Each row is followed by its group and then its class within the group.
[  1.5   2.4   2.2  12.5  -4.6  -5.1  16.7  11.7  -8.1   1.7 -12.7 -11.9
 -13.6   1.1 -11.3 -38.2   7.7]  <76>/(103)
[-25.0  -9.0   9.1   8.5 -15.0  12.9  18.3   3.3  18.0  -8.1  -5.9 -17.9
 -18.1   1.1   0.3   7.1  16.6]  <79>/(93)
[  9.0  -0.7   1.4  20.7  28.1   2.5 -61.1  29.1   1.7  -7.7 -12.7 -10.2
 -18.4   5.1  -0.6  -2.4  28.2]  <77>/(101)
[-29.5 -15.9  18.2  17.6 -22.1  10.2  15.6   6.7   0.6  -6.5  11.3 -34.1
  12.2 -13.5  10.4 -11.8  -1.0]  <79>/(93)
[ 19.8  -0.7  14.0  38.8   5.3  -0.9  -2.9  12.9  14.6 -13.8   7.0 -12.7
 -10.6  -1.5 -17.4 -35.9  -2.8]  <76>/(103)
[ 19.2  -3.9   9.6  18.8   4.0  -3.2  12.8  17.0  -1.2  -7.8   1.1   3.9
 -20.7   1.9 -24.5 -15.6  -7.7]  <76>/(107)
[  1.8   7.9  -3.9  55.3  -6.4  -5.4 -25.7  31.3  25.7 -27.8 -11.2  -4.3
 -12.9  10.4  -9.6 -26.5  26.7]  <77>/(101)
[ -5.7  -7.6   4.3  17.6 -32.0  20.4  -1.1 -36.2  -5.8   3.7 -31.7 -14.2
   0.8 -13.6  21.8  12.1   3.2]  <79>/(91)
[ 15.3   7.7  -5.2 -24.7   8.3  10.0 -15.7  -4.0  31.6 -16.2 -20.0   6.8
 -14.1   4.8   0.0   4.8  33.1]  <77>/(110)
[  3.7  13.4   0.8  80.0 -26.3  -3.7  36.0   3.4 -20.0  -1.1   2.5  -6.0
  -1.3 -12.6 -12.7   3.4 -34.1]  <76>/(107)
[ -5.5 -14.4  22.3  33.5 -11.8   7.2   5.8  -9.8  18.8  -4.2   3.8 -13.6
  -2.2 -19.5  -1.5 -12.0  -8.3]  <79>/(93)
[  5.7   9.6   2.7 -23.4 -33.2 -11.1   0.7  -6.1   4.0  15.3  13.2 -20.9
   1.2   0.5 -10.3   8.9  70.5]  <81>/(92)
[ 28.0   7.3   7.8 -53.4  -7.4   4.2   3.1 -11.8  -2.4  18.1  -6.2  -3.5
  -1.9   2.7  -4.1  -5.7   8.3]  <81>/(92)
[-16.6  21.6 -10.4  25.4  -8.5  -5.5  -4.4  29.0  14.2 -25.1  -4.2 -18.1
  18.9   5.6   9.3  33.4   8.4]  <77>/(110)
[  0.5 -35.1   2.4  29.8   8.9  20.7  30.4  -8.2  18.2  -0.6  10.9  -4.8
   4.3 -19.3  -3.2 -11.2 -13.1]  <79>/(93)
[-23.4  15.3  -3.2  16.4  -0.4   9.0 -28.1  37.1  16.3 -21.4 -19.0 -23.0
  -9.5  25.4  10.2  12.0  12.8]  <77>/(101)
[ 15.4   4.6  -0.8  50.9  -1.9   0.9  47.9  -4.0 -12.5   4.5 -11.4 -17.9
 -23.4  -5.6 -27.7 -32.1  -2.9]  <76>/(107)
[  0.3 -35.1  25.6  58.6 -11.3 -14.0  -1.0   5.3  19.9   1.0  23.5 -18.8
  32.7 -30.5 -24.0 -36.1  -1.9]  <79>/(91)
[  5.0 -13.6   0.3  20.4  15.1 -10.7 -41.6   9.3  24.4   3.2 -18.9  15.3
 -31.6   1.8 -17.0 -29.1  38.1]  <77>/(101)
[ -7.1 -15.8  11.5  51.5 -16.2 -11.0  22.8 -10.1  23.6   5.3  14.9 -25.2
   0.8 -12.4   2.7  -3.5  -2.2]  <79>/(93)
[-13.9  21.2   4.0 -10.2 -29.6   9.5 -38.6  16.1  11.1 -14.8 -27.7 -15.7
  -7.1   9.0   6.7   5.2  39.8]  <77>/(110)
[ 24.8   0.6 -12.9 -24.2  -9.1 -10.5 -17.6  -0.3  22.9   6.0  -1.3 -19.9
   5.5  -0.5  -1.9  -2.8  21.2]  <81>/(87)
[  3.2  -3.0 -10.6 -16.4  -1.4  -3.0 -26.7  -0.6  30.7  -7.1 -24.2  13.7
 -31.2  14.4   5.2 -35.1  35.8]  <77>/(110)
[ 29.1  22.9  15.1 -16.2   0.9  -1.8   4.4  -3.0  38.0   4.5  10.5  -7.7
  -1.4  -7.6 -22.3   0.0  13.4]  <81>/(87)
[ 21.5  11.7  10.6  42.9  -5.8  -2.1  23.0   7.3  -4.0   6.3  -2.4   2.6
 -23.3  -6.6 -13.4 -27.8 -17.8]  <76>/(107)
[-41.5   4.8  13.7  58.4 -19.5  16.1  25.9  11.6  -0.2 -30.4   9.9 -59.4
  26.3   4.1  10.6  30.4 -27.4]  <79>/(93)
[  3.9  19.2  -8.1 -19.0 -26.8  -2.2   8.4  12.4   1.7   1.4  13.9 -38.3
  10.3   7.1  -3.8  -6.2   0.8]  <81>/(92)
[  8.2   0.4  18.1 -21.1 -13.3   2.7  -5.0  26.3  16.5  -4.1  17.1  -8.0
  14.2  -0.1 -10.4 -11.9  -1.0]  <81>/(92)
[  8.4 -19.8  15.1  -5.2  26.2   7.5 -47.3  -6.2  26.6   2.6  -7.9  14.2
 -16.4  -2.8  -2.9 -24.5  31.3]  <77>/(101)
[ 18.3   2.4   8.2 -15.0 -13.5  -0.3 -34.3   3.2  20.4 -10.6  17.0 -10.5
   4.3   7.2  -7.0   0.1  10.6]  <81>/(87)
[ -1.9   9.8   5.7   2.0   3.1 -15.0 -15.7  12.5  25.7  -4.2 -20.9 -16.0
 -22.4  15.1   3.8 -15.9  34.2]  <77>/(110)
[ 17.5  23.3  -3.5  13.2  -7.0   5.3  14.8  -1.8 -22.3   2.7   6.9 -10.8
 -14.6  10.9 -16.2 -21.9 -20.7]  <76>/(107)
[  8.8  20.9  11.7 -31.7   2.1  -2.3 -37.0  16.8  39.3  -7.0 -14.0  16.0
  -8.9   6.4  -1.4 -17.0  31.8]  <77>/(110)
[ 18.2   3.1 -11.7  -5.4  -9.1  -6.4 -25.7  12.7  11.6  23.0  -5.8 -18.1
   5.5 -10.8 -20.9 -23.8  26.4]  <81>/(92)
[ 31.4   0.0  14.3   3.7  -4.2  -8.6 -19.5  10.2  31.0 -11.1  17.4  12.2
  16.8  -0.8 -22.3 -13.7   9.2]  <81>/(87)
[ 11.6  -5.7   0.2  -7.2  -6.9   1.7 -14.9  10.6  24.3   3.7 -14.5  -8.0
 -10.0  13.6   8.6 -11.5  10.9]  <77>/(101)
[ -1.0  -7.5  -1.3  31.5  18.1  -4.6 -37.2   7.7  12.2 -11.7 -13.2  -0.2
 -23.5   6.9  -3.8 -21.6   4.2]  <77>/(101)
[  0.4   5.4 -12.5 -19.6  -9.8   3.7  15.2  17.4  21.3   4.8   7.6 -25.0
   6.0  21.6   2.4  14.2   4.9]  <81>/(87)
[ -2.8 -10.1   8.6  30.7  -1.5   1.9   9.4   8.3  16.6  -9.4   1.6 -12.7
   0.9  -6.4 -13.2 -11.8 -14.9]  <79>/(93)
[ 10.5 -15.2   6.0   6.5  12.9   2.2 -14.8  18.4  27.8  -4.9  -2.7   6.3
 -16.1   6.2  -6.2 -13.4  -4.9]  <77>/(101)
[  8.9   2.1  -3.5   8.8  -2.7   3.9 -39.6   3.4   4.3 -19.0 -12.8   7.0
  -9.8  11.8 -11.7 -15.5  26.9]  <77>/(110)
[  0.2  14.1  -7.7  -8.7 -15.2  10.8 -33.9   6.2   4.6   0.3 -24.8 -20.4
 -25.1  15.2   3.4   7.0  29.8]  <77>/(110)
[  1.3  -9.5  -0.3  47.0  14.1  -5.6 -27.2  20.8  29.6  15.4   4.2   2.6
 -14.0   6.2 -17.1 -11.7  20.7]  <77>/(101)
[ 12.8   5.1   5.4   7.5  -0.4  -8.5 -14.4   8.0  19.2 -12.6  31.9 -27.8
  34.0 -13.9 -24.9 -10.2   2.1]  <81>/(87)
[ -2.7  14.0   3.0  14.1 -14.8 -11.4 -18.2   2.4   5.1 -16.9 -17.4  -5.9
  -0.8   6.6  11.6 -10.6   9.4]  <77>/(110)
[ 12.9  12.7   5.5 -16.0 -11.3  -9.0  14.9   2.6  14.2  11.7  -3.8 -30.4
   7.4   1.8   0.5   2.0  -0.6]  <81>/(92)
[-23.4 -12.9  25.8  24.9 -15.7   9.2  21.5   0.3  13.7 -27.9  10.7  -9.0
   3.0 -13.0   6.1   1.3 -16.2]  <79>/(93)
[-36.1 -15.9   7.5  45.5 -25.8  13.3   7.9   1.3   5.0  -1.8   7.1 -21.2
   8.2 -17.0  21.5  15.5   4.6]  <79>/(91)
[ -0.2  16.8   8.4  48.1   2.5  -8.4  26.1  10.9 -10.2  -0.4   1.8   8.7
  -0.7  11.3 -33.3 -17.3 -27.0]  <76>/(107)

Each row is followed by its group and then its class within the group.
[ 33.0  -5.5  20.9   5.0  11.8 -23.3   7.0  -7.7   1.4  -7.6   6.0  15.8
 -19.1  25.1  12.8  17.4  34.2]  P/Q520
[  6.5 -18.6  -2.5  -1.8 -15.4   1.0  18.8   9.1 -18.9  13.7  10.5   9.3
 -17.6  -4.9  -1.8  -8.3 -34.5]  E/Q35
[ 28.5  -6.3  -8.9  10.6  17.3 -37.1   7.7 -11.5   4.4 -12.9 -26.7  -4.4
 -16.6   5.7  25.3  36.8  34.8]  P/Q353
[ 18.7  14.7  30.4   9.3   4.0   2.1   7.7  -9.1  12.9   7.1  48.3  36.1
 -24.8  20.4 -17.1 -55.3  30.8]  P/Q815
[ -9.4  -1.5  22.8  28.5 -15.0  13.5   3.7  13.2  -7.6  14.0  28.8   6.1
 -20.5  -7.3  -5.3 -27.1   3.5]  A/Q494
[ -4.4  -3.2  19.3  27.5   2.5  19.5 -22.4   6.6   3.1  -0.1  -2.3  -7.7
 -16.3 -11.4  13.7 -11.9  -3.1]  A/Q149
[ 24.4  18.3 -12.6   5.7   2.9  -0.5  -8.0   0.3  14.7  -5.5   2.4   9.4
 -19.2   6.1  -3.4   5.8  28.7]  P/Q520
[ -5.9  -3.3  23.9  17.2 -20.2  23.7 -20.3  24.9  -7.0   5.1  15.1   1.2
 -15.8 -15.9   8.3 -12.2   4.2]  A/Q149
[-17.5 -14.4   7.0  14.1   0.5  20.7 -10.3  20.9  -3.8  10.4  -7.3   8.4
 -19.8  -5.4  20.6 -11.9  -6.4]  A/Q167
[ -2.6 -15.9   6.2  16.3   1.8  15.7  -4.0  22.6  -8.7   4.8  -7.0  -6.8
 -13.8  -3.3  24.0  -9.6  12.8]  A/Q494
[ 13.4 -24.3  -7.5   4.1  -2.1  -5.9  40.8  11.3 -21.4  18.6  12.6  -0.7
 -15.3 -16.2   3.1  -7.3 -16.4]  E/Q35
[ 12.5  -5.0  33.0   7.6  -0.2 -38.0 -10.0   0.9  10.0 -16.9   3.9  13.7
 -10.9   9.2   3.1   8.4  40.9]  P/Q520
[  8.1 -15.5 -10.8   2.5 -19.4 -38.4   2.3   4.7  -7.6   4.2  25.0  19.7
 -30.6   9.0 -12.6 -49.9 -20.1]  E/Q574
[ 15.5  17.5  12.3  13.5  15.0  -9.5 -11.4  -9.8  16.4  -7.3   9.6  33.1
 -19.4  12.8 -12.8  10.1  21.2]  P/Q520
[  0.8  -3.7 -21.5  20.3  -5.7   0.3  15.2   7.1 -18.9  -5.6  16.7  10.6
 -29.6   0.9 -13.0  -3.4 -11.5]  E/Q574
[-17.1 -10.1  12.8   6.0   5.0  18.6  -2.8  23.9  -5.3  15.7   5.4  -2.9
 -18.2 -15.6  20.5 -26.4  -5.6]  A/Q167
[ -7.5  -2.8   7.8  24.0  -5.2  28.9 -21.4  24.6   0.3   4.6   2.5  -4.3
 -17.6 -13.3  11.5  -4.8  18.8]  A/Q149
[  8.5 -14.2 -18.9   4.0 -17.8 -26.3   7.8  -0.5  -4.2  -6.6   4.1  -7.1
 -23.0   2.6   0.8 -13.2  -1.8]  E/Q794
[  4.8 -17.1  -9.4  -0.4 -14.1  13.9  13.4   4.3 -13.6   8.8  14.3   5.0
 -22.2  -5.4  -9.2 -30.7 -13.1]  E/Q35
[ 15.1   0.8  -4.6  18.5  17.0 -19.8  -3.2  -4.4  39.0  -7.2  -4.2   5.6
 -17.9  -4.1  14.7  20.7  29.5]  P/Q353
[  0.8  -5.4   3.2   7.6   4.7  27.4  -4.0   6.3   2.8   8.5   8.9   6.7
 -15.9 -13.1  16.1 -15.1 -13.0]  A/Q167
[ 19.5   0.1 -22.5   6.3  -9.3   7.5   9.0  -2.8  -1.3  -1.3  -3.1   8.0
 -28.8 -12.0 -16.1  -8.0 -17.4]  E/Q35
[ 12.8 -14.6  -9.6 -16.6  -9.4  24.1   6.0  11.1  -9.9   4.4  18.3   6.6
 -29.9 -19.5 -26.8 -18.4 -26.0]  E/Q35
[ -5.4 -12.6  -2.8   9.2 -12.2  22.4 -19.7  21.8  -1.8   7.1  -6.4   3.0
  -3.1 -11.7   4.8   4.2   2.9]  A/Q494
[-14.6 -14.4  13.8  17.0  -9.2  27.1  -3.6  25.3 -11.4   9.7 -21.5  -4.7
 -19.9 -18.1  10.7 -13.5   1.5]  A/Q494
[ -3.5   2.6  11.2   7.1 -10.7  30.2 -22.4  33.1  -9.2   6.2   8.7   9.9
 -14.4   0.8  12.7 -20.0   7.8]  A/Q494
[ -5.8   5.9  -4.7   7.3  -4.4  34.2 -38.1  15.6   8.4   8.2 -10.5  -6.1
  -4.0  -4.4   6.1  -9.2  -7.5]  A/Q149
[ 23.4  -9.8   8.7  -9.3 -18.8   5.7  15.3  22.2  -8.5   0.4  23.3   6.9
  -5.7  -2.1 -18.9  16.0  -7.0]  E/Q35
[ 15.4   6.1  18.6   1.5   8.3 -50.3   7.7 -16.7   8.9  -3.9 -36.9   3.9
 -19.3  15.0  11.0 -15.1  41.8]  P/Q353
[ -5.5   0.7  23.0   7.1  -6.7  21.9  -7.8  26.0  -2.0  15.9  12.8   7.6
 -21.8 -14.8  -9.0 -18.9   5.6]  A/Q149
[  8.2   7.1  -4.6   7.5   1.3 -36.8  -2.5 -16.3  22.6 -15.9 -10.2   9.3
 -18.4  18.3  13.0   7.8  23.3]  P/Q815
[-28.1  -2.6  -9.4  16.4   0.9  19.7 -21.7   8.0  -1.1  -3.8 -10.4  -8.9
  -8.6 -18.9  15.9  26.2  -1.3]  A/Q149
[ -1.9  25.9   0.7  -2.8  -0.3  25.7 -29.5  19.4  -5.6  -3.2  -4.3  -4.3
 -13.0 -13.6   4.9  -6.2 -25.5]  A/Q149
[ 20.5 -21.2  -4.8  -2.2   4.2 -18.1  23.9  -9.4  -8.8   7.5  12.3   7.9
  -2.8   1.7 -17.8  -7.3 -13.0]  E/Q794
[ -7.1   9.5   1.3   8.8   9.3  -0.5 -28.5 -10.6  15.3 -12.2 -16.9  -6.8
  -3.7   2.2 -25.6  31.5  22.9]  P/Q520
[-17.5  -7.0 -11.2  -6.5   0.2   3.5  49.8  -7.3   0.6  -1.7   4.8  -4.2
 -30.6  -0.8  -3.0 -11.0 -16.9]  E/Q574
[  0.8  14.1  17.7  23.2   7.1  -9.5  -8.0 -10.3  13.4  -9.4  -8.2  13.4
 -12.7   2.3  38.7  15.5  31.8]  P/Q815
[20.8 14.6 12.4 18.0  4.0 -9.7 -9.5 -3.3  6.5 -4.6 12.5 11.0 -3.4  6.2
  8.8 10.0 43.1]  P/Q520
[ -8.0   1.4   5.7  22.6  -5.2  28.1 -26.5  17.6  10.4  -1.0  -3.4  -6.6
 -24.6 -14.8   8.1   1.4 -11.1]  A/Q149
[ -8.0   4.3  -7.1   7.4   7.7  36.8 -28.9  33.8  14.6   8.6  -1.4  -0.2
 -11.9 -10.8   5.0   2.8 -20.6]  A/Q149
[ 10.4  -4.8  -9.8 -14.3 -21.3  -0.9  18.4   8.2 -12.3 -11.3  26.9  20.0
 -21.8   1.1  -9.1 -18.0  -8.8]  E/Q35
[-16.6  -3.5  -1.1  13.2   0.5  16.9 -39.1  10.4   1.8   1.3   9.2  -6.5
 -14.1 -32.6  32.7   1.0 -15.1]  A/Q149
[-19.9  -0.4  17.9   8.5  -2.1  31.7 -32.8  12.5   9.1   7.5  -4.7  -2.5
 -12.7 -19.9  20.2 -10.6  14.5]  A/Q149
[-11.2  19.7   6.0  13.4   5.6   3.4 -28.1  12.3   6.5  -4.8   2.0  -9.9
 -18.0 -16.7   9.3 -12.3   0.7]  A/Q149
[  4.0   0.3   3.3   2.6 -11.0  -8.2   2.7   7.6  -5.2 -18.8  10.4   6.1
 -17.2  -3.0  -9.6 -20.2 -23.0]  E/Q794
[  0.5 -19.9   8.9  13.6  -7.2  23.1  -5.7  15.1  -6.6  10.2  -7.6   2.3
 -15.7 -30.2  23.6 -13.1 -14.2]  A/Q167
[ 33.0  12.4   3.3  -0.5  -3.8  -7.5 -11.2 -13.3  15.3  -3.8   7.1   9.7
 -22.3  26.2   9.1  -6.1  31.9]  P/Q815
[-26.7 -38.0   8.6  22.2  -1.1  31.9 -16.9  16.4 -16.3  16.8  -2.9  -1.6
  -3.7 -10.2   5.6  -9.7  -2.6]  A/Q167
[  9.3   1.6   3.1   3.3  10.5 -14.9  -2.3 -14.3  11.5  -9.2   0.7  -7.4
 -11.1   3.9  -3.9   7.4  34.2]  P/Q520
[-13.6  -6.6   7.5   6.6  -3.4  24.3 -17.9  -1.4  17.1  -4.7 -19.6  -4.5
 -14.2  -8.9   6.5  -6.1 -17.5]  A/Q149
[  8.0 -10.6 -13.3  -9.0  -7.2 -16.8   9.5   2.1 -17.5  28.9  -5.5   5.5
 -16.4 -12.7  -8.8 -27.7 -21.1]  E/Q794
[  5.0   7.1 -16.9  -3.4 -26.4   1.9   8.9   9.8 -10.5   3.0  -5.1   4.2
 -16.7   4.2   4.6   1.7  -1.9]  E/Q35
[ 14.3 -16.0  -2.2  -4.6  -7.9 -10.7  26.0   5.4 -10.2   6.7  12.2  12.8
 -10.8  -8.7 -11.8 -11.9 -16.3]  E/Q574
[ 30.4 -13.4  27.8  10.3  -7.1 -35.1  -5.8 -11.4  -3.4  -7.4  -4.7  14.7
  -5.8  13.0   3.3  21.1  35.7]  P/Q520

Each row is followed by its group and then its class within the group.
[-16.0  -3.4  -9.0   5.4 -12.3  21.0 -10.4 -13.7  -4.9 -14.7  -0.6  -7.5
  -9.8  -5.6 -12.1 -49.2  12.0]  F/Q828
[  3.8  34.5 -12.0  -3.6 -26.7   8.9  13.5 -12.9  16.4   1.4 -15.6  10.8
   2.2  -7.8  12.5  -3.7   7.3]  U/Q371
[ 11.3  16.9 -24.0 -14.9 -23.6   2.8  20.2  -5.2  -9.7   1.3 -16.4   5.9
  -4.4  20.5  13.6 -18.7 -13.0]  U/Q381
[-13.8  -2.6  10.3  -6.8  -7.1 -17.2   7.5 -22.4   9.9  -8.6   9.4  -5.8
  16.5   1.7  -9.7 -78.9  20.1]  F/Q390
[ -2.9  -2.6   8.1  -6.1  11.1 -15.9  20.4 -24.4  -0.4   6.5  10.6 -10.4
  35.5   1.4  -6.9 -48.6  26.9]  F/Q511
[ 9.9 15.4 -8.4 -6.5 -1.4 -5.4 14.1 -2.5  3.7  3.8 -1.3  8.8 15.0  1.5
  7.4  5.3  3.8]  U/Q615
[ -4.4  10.5 -18.5  -5.5 -21.2  24.7   0.0  -0.4  -4.0  11.0 -25.6 -11.4
 -28.8  -6.1  -2.6 -10.3  -0.9]  U/Q371
[ -5.2   2.3 -10.8   5.3  -7.9  -3.2  -4.5 -20.3   2.9  -8.3  -2.5  -4.3
  20.3  -7.1 -12.6 -67.2  35.1]  F/Q511
[ 13.8   2.4 -14.8  -4.7 -35.2  -0.9  -7.1  -3.5   2.5  19.6 -32.7   3.0
  23.2  -9.6   5.7 -10.0   3.7]  U/Q371
[ -6.8  -6.7   7.6   1.4   6.1  -7.9  -3.4 -20.1  -2.4   2.4  -4.6   1.1
   3.9  -6.2  -2.1 -61.6  27.0]  F/Q828
[  0.3  -5.8 -13.0 -10.0  25.0 -20.6   1.8 -34.8 -16.4   5.3  14.1   7.6
  19.4  -3.9 -13.5 -36.4  12.9]  F/Q828
[ -5.2   5.3  19.1  -5.2  12.1  -9.4  12.2 -22.6  -5.2  -6.1  16.4   0.0
  27.3   2.6 -12.1 -48.5   2.2]  F/Q511
[  5.0   9.7 -21.5  -6.9 -14.8   4.7  -5.4   1.2  -0.5   6.5 -16.2   3.9
   8.8  11.6  -0.1   2.9   2.7]  U/Q615
[ 14.8  -1.5 -13.5 -32.1   7.7 -45.7  16.8 -39.7 -18.4  24.9  10.3  -4.2
  47.0   2.5  -0.7 -96.8  -2.2]  F/Q390
